Here is a tiny trained network, its code and every weight. The questions are about switching its units off for an input and a class, where a switched-off unit gives its printed mean instead of its output.

import numpy as np


def w(rows, s, z=0):
    codes = np.array(rows[::2]) - 128.0
    scale = np.full(codes.shape[1], s)
    scale[-1] = z or s
    return codes * scale


def norm(h):
    return h / np.sqrt((h * h).mean(-1, keepdims=True) + 1e-5)


def f(y):
    return y / 2 * (1 + np.tanh(0.7978845608 * (y + 0.044715 * y**3)))


def log_softmax(a):
    a = a - a.max(-1, keepdims=True)
    return a - np.log(np.exp(a).sum(-1, keepdims=True))


def net(x, mask):
    res = np.array(x, float).reshape(1, 6) / 4 @ E
    u = 0
    for l in range(2):
        y = f(norm(res) @ A[l][:, :-1].T + A[l][:, -1])
        res = res + np.where(mask[u : u + 14], y, B[l][:, -1]) @ B[l][:, :-1]
        u += 14
    return log_softmax(norm(res)[-1] @ U[:, :-1].T + U[:, -1])


A, B = {}, {}
E = w([
[162,28,166,174,130,171,155,8,115],'x0',
[155,154,103,89,68,117,121,119,165],'x1',
[207,80,193,113,156,91,205,119,106],'x2',
[122,161,155,134,147,195,198,93,156],'x3',
[169,183,144,138,208,153,107,101,55],'x4',
[108,155,160,113,132,123,107,127,40],'x5',
],0.019)
A[0] = w([
[184,114,170,145,166,106,154,108,146,40],'L0N0',
[119,152,50,111,61,87,57,221,179,126],'L0N1',
[184,95,136,115,127,126,117,61,130,78],'L0N2',
[188,83,116,134,91,148,143,81,192,90],'L0N3',
[167,153,168,83,132,131,163,142,85,81],'L0N4',
[244,89,130,132,179,110,80,94,56,106],'L0N5',
[113,134,133,125,150,125,114,84,47,83],'L0N6',
[144,87,168,138,144,23,153,251,98,111],'L0N7',
[175,109,138,89,114,109,205,160,183,133],'L0N8',
[132,119,130,163,68,141,121,72,133,10],'L0N9',
[177,183,112,124,215,103,144,243,155,130],'L0N10',
[104,118,136,143,165,112,111,201,76,19],'L0N11',
[53,127,135,184,154,158,115,126,113,72],'L0N12',
[125,147,89,99,86,106,58,156,113,47],'L0N13',
],0.018,0.012)
B[0] = w([
[175,152,74,134,121,106,142,161,182,158],'L0N0',
[82,160,75,54,4,50,77,143,146,252],'L0N1',
[68,157,103,150,150,129,106,81,88,170],'L0N2',
[73,134,175,154,179,104,152,56,115,187],'L0N3',
[175,153,141,166,144,138,155,184,194,160],'L0N4',
[219,169,86,191,92,55,160,79,90,208],'L0N5',
[150,152,170,141,44,124,111,126,103,160],'L0N6',
[109,105,193,65,136,72,55,173,207,216],'L0N7',
[134,102,129,206,145,87,205,124,160,200],'L0N8',
[124,124,103,85,218,191,122,122,139,140],'L0N9',
[160,131,37,62,184,202,100,142,119,221],'L0N10',
[126,81,129,104,153,124,54,52,130,144],'L0N11',
[151,114,125,174,74,178,111,166,148,153],'L0N12',
[157,167,83,110,111,96,122,81,104,167],'L0N13',
],0.017)
A[1] = w([
[111,30,208,64,116,110,122,140,102,90],'L1N0',
[116,107,50,76,129,132,159,116,140,11],'L1N1',
[131,109,115,91,161,81,251,118,173,38],'L1N2',
[168,82,167,154,119,197,132,140,111,85],'L1N3',
[178,136,85,109,209,163,145,179,98,61],'L1N4',
[81,56,104,110,135,177,132,109,194,65],'L1N5',
[141,158,115,118,97,146,98,89,63,59],'L1N6',
[193,136,179,163,156,108,143,175,106,62],'L1N7',
[136,85,133,165,100,102,166,117,208,122],'L1N8',
[155,79,144,186,113,111,125,98,47,76],'L1N9',
[157,69,174,117,130,42,129,166,120,117],'L1N10',
[129,153,120,87,110,78,143,145,137,49],'L1N11',
[128,93,60,152,134,183,60,122,146,109],'L1N12',
[195,148,236,158,187,125,109,135,69,74],'L1N13',
],0.018,0.011)
B[1] = w([
[26,139,140,131,93,170,159,120,131,160],'L1N0',
[109,205,118,144,81,132,103,165,3,155],'L1N1',
[191,195,144,182,96,82,108,181,98,218],'L1N2',
[169,178,72,152,126,156,102,144,44,154],'L1N3',
[128,39,165,153,128,214,140,139,93,182],'L1N4',
[139,154,136,164,153,67,149,85,92,178],'L1N5',
[162,110,127,133,136,118,163,148,207,183],'L1N6',
[134,101,45,110,84,118,132,110,180,179],'L1N7',
[128,129,189,183,122,111,136,115,74,255],'L1N8',
[123,152,111,167,183,129,185,80,86,233],'L1N9',
[35,85,126,109,93,249,133,114,155,223],'L1N10',
[121,102,120,133,105,189,86,144,67,202],'L1N11',
[122,146,217,177,61,102,162,173,97,195],'L1N12',
[105,184,46,76,85,61,82,96,180,198],'L1N13',
],0.016,0.0075)
U = w([
[213,111,105,137,175,158,173,170,174,137],'0',
[124,127,110,138,130,254,139,188,71,104],'1',
[130,151,137,223,128,69,173,66,99,179],'2',
[48,85,145,107,224,187,162,44,137,79],'3',
[156,83,185,78,231,156,55,187,133,65],'4',
[42,107,191,128,68,93,113,156,174,127],'5',
[114,104,144,74,157,135,152,125,106,2],'6',
[124,150,44,11,88,89,44,157,148,168],'7',
],0.024,0.0093)

Each question gives the input, the list of numbers given to net, and the class t.
The units are the neurons (one row each of A and B). Each row of codes is followed by its name. A weight is (code - 128) times the scale printed after its matrix; where a second scale follows, it is the last column's (A, B and U).
mask holds one flag per neuron, layer by layer. A switched-off neuron (its flag False) gives its mean, the last column of its row in B, instead of its output. The means were averaged over made-up inputs and are rounded, as every weight is.
A unit's drop is (log p(t) with every unit on - log p(t) with that unit switched off) / (log p(t) with every unit on - log p(t) with every unit switched off).
The circuit of an input: a set's keep is (log p(t) with only the set's units on - log p(t) with every unit switched off) / (log p(t) with every unit on - log p(t) with every unit switched off). Starting from the 12 units with the biggest drops (on a tie, the unit counted first), units are removed one at a time, each time the one whose removal leaves the highest keep (on an exact tie, the one counted first), for as long as the keep stays at least 0.8.
circuit, biggest first: the units of the circuit, biggest drop first
unit that matters most: the unit with the biggest drop
k most important neurons: the k neurons with the biggest drops, biggest first
top k neurons in layer l: the k neurons of layer l with the biggest drops, biggest first
drop of u: that unit's drop, to one decimal
input [-2,-5,7,7,2,6], class 0: circuit, biggest first : [L0N4 L0N3]
input [-7,-6,3,7,2,-5], class 1: circuit, biggest first : [L0N10 L1N4]
input [-1,-2,0,4,-5,2], class 2: circuit, biggest first : [L0N1]
input [-3,-5,-4,2,1,2], class 1: circuit, biggest first : [L0N7 L0N12]
input [2,-8,-7,-1,1,5], class 1: circuit, biggest first : [L0N12 L0N1]
input [4,1,-4,5,0,-3], class 3: top 2 neurons in layer 0 : [L0N3 L0N8]
input [4,-4,-4,-3,-1,2], class 2: top 3 neurons in layer 0 : [L0N10 L0N1 L0N7]
input [5,5,1,0,-3,5], class 2: 2 most important neurons : [L0N10 L1N10]
input [-6,-8,7,6,2,3], class 4: circuit, biggest first : [L0N10 L0N7 L1N4]
input [-3,8,5,6,2,-5], class 0: top 2 neurons in layer 0 : [L0N1 L0N10]
input [-1,-7,-6,1,-2,-3], class 5: 2 most important neurons : [L0N12 L1N12]
input [1,-4,-3,-1,-8,-2], class 5: top 2 neurons in layer 1 : [L1N8 L1N13]
input [-3,-6,7,-3,8,-4], class 7: top 2 neurons in layer 0 : [L0N7 L0N5]
input [-8,-6,1,8,-1,-7], class 1: most important neuron : [L0N10]
input [0,6,-1,-5,6,7], class 2: 2 most important neurons : [L0N5 L0N7]
input [-1,-6,8,-1,-2,6], class 7: 3 most important neurons : [L1N13 L0N5 L1N7]
input [-5,3,5,5,6,5], class 0: 2 most important neurons : [L0N10 L1N4]
input [-1,8,3,8,8,-3], class 0: drop of L0N1 : 0.1
input [7,4,-1,-7,0,-1], class 2: drop of L0N5 : 0.2
input [-1,3,3,2,-6,-2], class 5: drop of L1N10 : 0.5
input [2,-6,7,-1,-8,4], class 5: unit that matters most : L0N7
input [4,-7,-2,4,-1,2], class 1: drop of L0N5 : 0.3
